Below is a small trained network, with its code and all its weights. Each question gives an input and a class and asks what happens when units are switched off, that is, made to give their printed mean instead of their output.

import numpy as np


def w(rows, s, z=0):
    codes = np.array(rows[::2]) - 128.0
    scale = np.full(codes.shape[1], s)
    scale[-1] = z or s
    return codes * scale


def norm(h):
    return h / np.sqrt((h * h).mean(-1, keepdims=True) + 1e-5)


def f(y):
    return y / 2 * (1 + np.tanh(0.7978845608 * (y + 0.044715 * y**3)))


def log_softmax(a):
    a = a - a.max(-1, keepdims=True)
    return a - np.log(np.exp(a).sum(-1, keepdims=True))


def net(x, mask):
    res = np.array(x, float).reshape(1, 7) / 4 @ E
    u = 0
    for l in range(2):
        y = f(norm(res) @ A[l][:, :-1].T + A[l][:, -1])
        res = res + np.where(mask[u : u + 12], y, B[l][:, -1]) @ B[l][:, :-1]
        u += 12
    return log_softmax(norm(res)[-1] @ U[:, :-1].T + U[:, -1])


A, B = {}, {}
E = w([
[47,123,176,178,94,107,98,87,209],'x0',
[117,139,72,125,88,66,102,43,77],'x1',
[131,127,126,128,126,129,126,129,131],'x2',
[98,35,2,186,181,129,75,160,154],'x3',
[114,170,176,251,202,176,114,87,60],'x4',
[132,57,146,132,74,131,95,144,74],'x5',
[128,128,129,128,127,130,130,128,129],'x6',
],0.0051)
A[0] = w([
[75,108,149,99,171,218,141,140,138,86],'0.n0',
[131,123,106,165,174,59,96,148,121,142],'0.n1',
[91,137,133,172,77,157,100,94,225,70],'0.n2',
[246,157,61,73,199,207,143,136,81,5],'0.n3',
[143,159,183,178,145,179,106,21,110,98],'0.n4',
[130,89,217,128,151,205,87,236,148,170],'0.n5',
[165,47,213,130,58,116,69,156,41,125],'0.n6',
[106,120,182,104,102,230,155,234,147,119],'0.n7',
[125,148,144,211,161,141,140,140,118,42],'0.n8',
[166,255,87,115,213,99,152,86,218,94],'0.n9',
[110,61,63,172,109,84,112,208,137,108],'0.n10',
[51,135,148,122,134,30,101,105,213,111],'0.n11',
],0.0061,0.0022)
B[0] = w([
[193,119,113,128,172,30,173,128,126,145],'0.n0',
[123,76,174,66,65,181,111,119,37,173],'0.n1',
[86,75,141,95,163,126,187,76,94,209],'0.n2',
[84,59,175,106,99,128,213,86,40,249],'0.n3',
[184,120,88,102,87,154,110,52,148,235],'0.n4',
[96,240,81,149,191,28,132,95,168,252],'0.n5',
[72,157,66,215,17,166,140,174,126,238],'0.n6',
[129,165,100,132,179,36,118,122,122,226],'0.n7',
[174,100,66,174,90,153,202,63,182,168],'0.n8',
[43,135,53,236,2,136,82,232,83,248],'0.n9',
[54,221,79,99,142,181,188,69,118,248],'0.n10',
[137,85,167,112,109,141,146,118,76,254],'0.n11',
],0.0056,0.0029)
A[1] = w([
[45,135,145,170,99,136,117,113,155,73],'1.n0',
[86,159,96,137,75,164,145,204,152,124],'1.n1',
[72,65,96,137,192,191,110,128,105,152],'1.n2',
[157,138,158,178,164,164,122,85,88,83],'1.n3',
[135,116,114,135,83,86,59,99,97,128],'1.n4',
[60,123,158,158,130,112,117,87,222,185],'1.n5',
[104,131,110,117,95,145,156,38,83,253],'1.n6',
[125,92,120,2,67,63,151,120,216,170],'1.n7',
[191,141,74,119,148,139,177,180,62,135],'1.n8',
[111,68,191,146,119,122,91,116,173,23],'1.n9',
[142,204,240,107,67,129,129,136,102,185],'1.n10',
[146,106,122,111,71,71,65,80,78,58],'1.n11',
],0.0088,0.0022)
B[1] = w([
[148,108,166,144,82,154,159,195,72,179],'1.n0',
[168,175,133,235,111,129,178,120,117,179],'1.n1',
[106,196,109,30,86,141,156,122,224,181],'1.n2',
[220,98,97,129,74,184,35,139,191,157],'1.n3',
[117,194,130,184,200,127,125,183,126,165],'1.n4',
[171,78,159,51,122,108,105,131,1,189],'1.n5',
[171,119,170,117,157,52,185,181,170,254],'1.n6',
[202,132,149,207,149,188,81,81,136,224],'1.n7',
[104,57,248,124,100,110,70,104,80,180],'1.n8',
[141,52,135,93,75,125,145,84,71,127],'1.n9',
[35,71,3,66,150,158,149,149,195,196],'1.n10',
[99,171,150,116,236,114,115,119,132,175],'1.n11',
],0.0071,0.0087)
U = w([
[116,45,213,57,104,132,147,105,43,141],'0',
[64,134,58,44,119,180,157,125,209,115],'1',
[248,131,150,180,116,199,73,85,180,86],'2',
[86,160,119,204,63,134,141,179,84,81],'3',
[163,134,141,128,139,104,192,134,152,254],'4',
[112,185,178,129,229,65,111,133,154,66],'5',
],0.011,0.0048)

Each question gives the input, the list of numbers given to net, and the class t.
The units are the neurons (one row each of A and B). Each row of codes is followed by its name. A weight is (code - 128) times the scale printed after its matrix; where a second scale follows, it is the last column's (A, B and U).
mask holds one flag per neuron, layer by layer. A switched-off neuron (its flag False) gives its mean, the last column of its row in B, instead of its output. The means were averaged over made-up inputs and are rounded, as every weight is.
A unit's drop is (log p(t) with every unit on - log p(t) with that unit switched off) / (log p(t) with every unit on - log p(t) with every unit switched off).
The circuit of an input: a set's keep is (log p(t) with only the set's units on - log p(t) with every unit switched off) / (log p(t) with every unit on - log p(t) with every unit switched off). Starting from the 12 units with the biggest drops (on a tie, the unit counted first), units are removed one at a time, each time the one whose removal leaves the highest keep (on an exact tie, the one counted first), for as long as the keep stays at least 0.8.
units of the circuit, in order: the units of the circuit, biggest drop first
most important unit: the unit with the biggest drop
k most important neurons: the k neurons with the biggest drops, biggest first
top k neurons in layer l: the k neurons of layer l with the biggest drops, biggest first
input [-7,8,3,-1,2,-1,6], class 5: most important unit => 1.n11
input [-6,-6,2,6,-3,2,6], class 0: 3 most important neurons => 1.n8; 0.n3; 1.n10
input [-4,7,7,8,8,2,7], class 1: units of the circuit, in order => 1.n2; 1.n1
input [-1,-6,-7,-8,0,-8,1], class 1: 2 most important neurons => 1.n10; 0.n6
input [6,8,3,6,-6,6,7], class 5: 4 most important neurons => 1.n11; 1.n4; 0.n9; 1.n10
input [1,-8,-8,7,-6,5,6], class 5: units of the circuit, in order => 0.n5; 0.n7
input [-7,-7,-5,-8,-5,-3,6], class 1: 3 most important neurons => 1.n10; 1.n5; 1.n6
input [-8,-7,-5,2,-6,-6,-8], class 0: top 2 neurons in layer 0 => 0.n3; 0.n6
input [5,-8,-6,2,-4,0,-3], class 5: top 2 neurons in layer 0 => 0.n5; 0.n7
input [0,1,-8,3,-5,-4,-4], class 2: 2 most important neurons => 1.n7; 0.n6
input [4,7,4,7,-1,6,-6], class 1: 4 most important neurons => 1.n2; 0.n10; 0.n9; 0.n5
input [5,-7,1,-8,-2,8,-3], class 1: 2 most important neurons => 1.n10; 0.n9
input [-7,7,5,2,7,-3,6], class 0: 3 most important neurons => 0.n3; 1.n8; 1.n7
input [7,-7,0,7,-8,8,5], class 2: units of the circuit, in order => 1.n7
input [-5,-6,7,-3,-2,3,-4], class 5: 3 most important neurons => 0.n5; 0.n7; 1.n5
input [-5,-6,-8,5,-5,-4,0], class 5: top 2 neurons in layer 1 => 1.n5; 1.n10
input [6,4,-8,8,8,8,-7], class 1: 3 most important neurons => 1.n2; 1.n7; 0.n9
input [5,-5,5,5,-6,5,-5], class 2: 3 most important neurons => 1.n7; 0.n9; 1.n10
input [2,7,5,6,5,3,-2], class 5: units of the circuit, in order => 1.n11; 0.n9
input [3,-3,-4,-3,1,8,-7], class 3: top neuron in layer 0 => 0.n6
input [-5,-6,-4,-1,-5,6,1], class 3: top 3 neurons in layer 0 => 0.n6; 0.n5; 0.n4
input [1,-7,-5,-6,8,-3,-5], class 2: 4 most important neurons => 1.n3; 0.n4; 0.n8; 1.n6
input [-2,0,-1,-8,-2,-8,-2], class 1: 2 most important neurons => 1.n10; 0.n6
input [8,3,-8,8,6,-3,-7], class 0: 3 most important neurons => 1.n5; 1.n10; 1.n0
input [2,8,6,2,5,-3,3], class 5: top 4 neurons in layer 1 => 1.n11; 1.n7; 1.n4; 1.n6
input [-7,7,-5,-3,-2,-8,-4], class 3: 2 most important neurons => 0.n9; 1.n5
input [8,6,-4,0,1,1,-1], class 0: top 2 neurons in layer 1 => 1.n9; 1.n5
input [6,1,8,1,1,-6,4], class 0: units of the circuit, in order => 1.n5
input [-7,4,4,-2,-8,-2,4], class 2: top 2 neurons in layer 1 => 1.n7; 1.n5
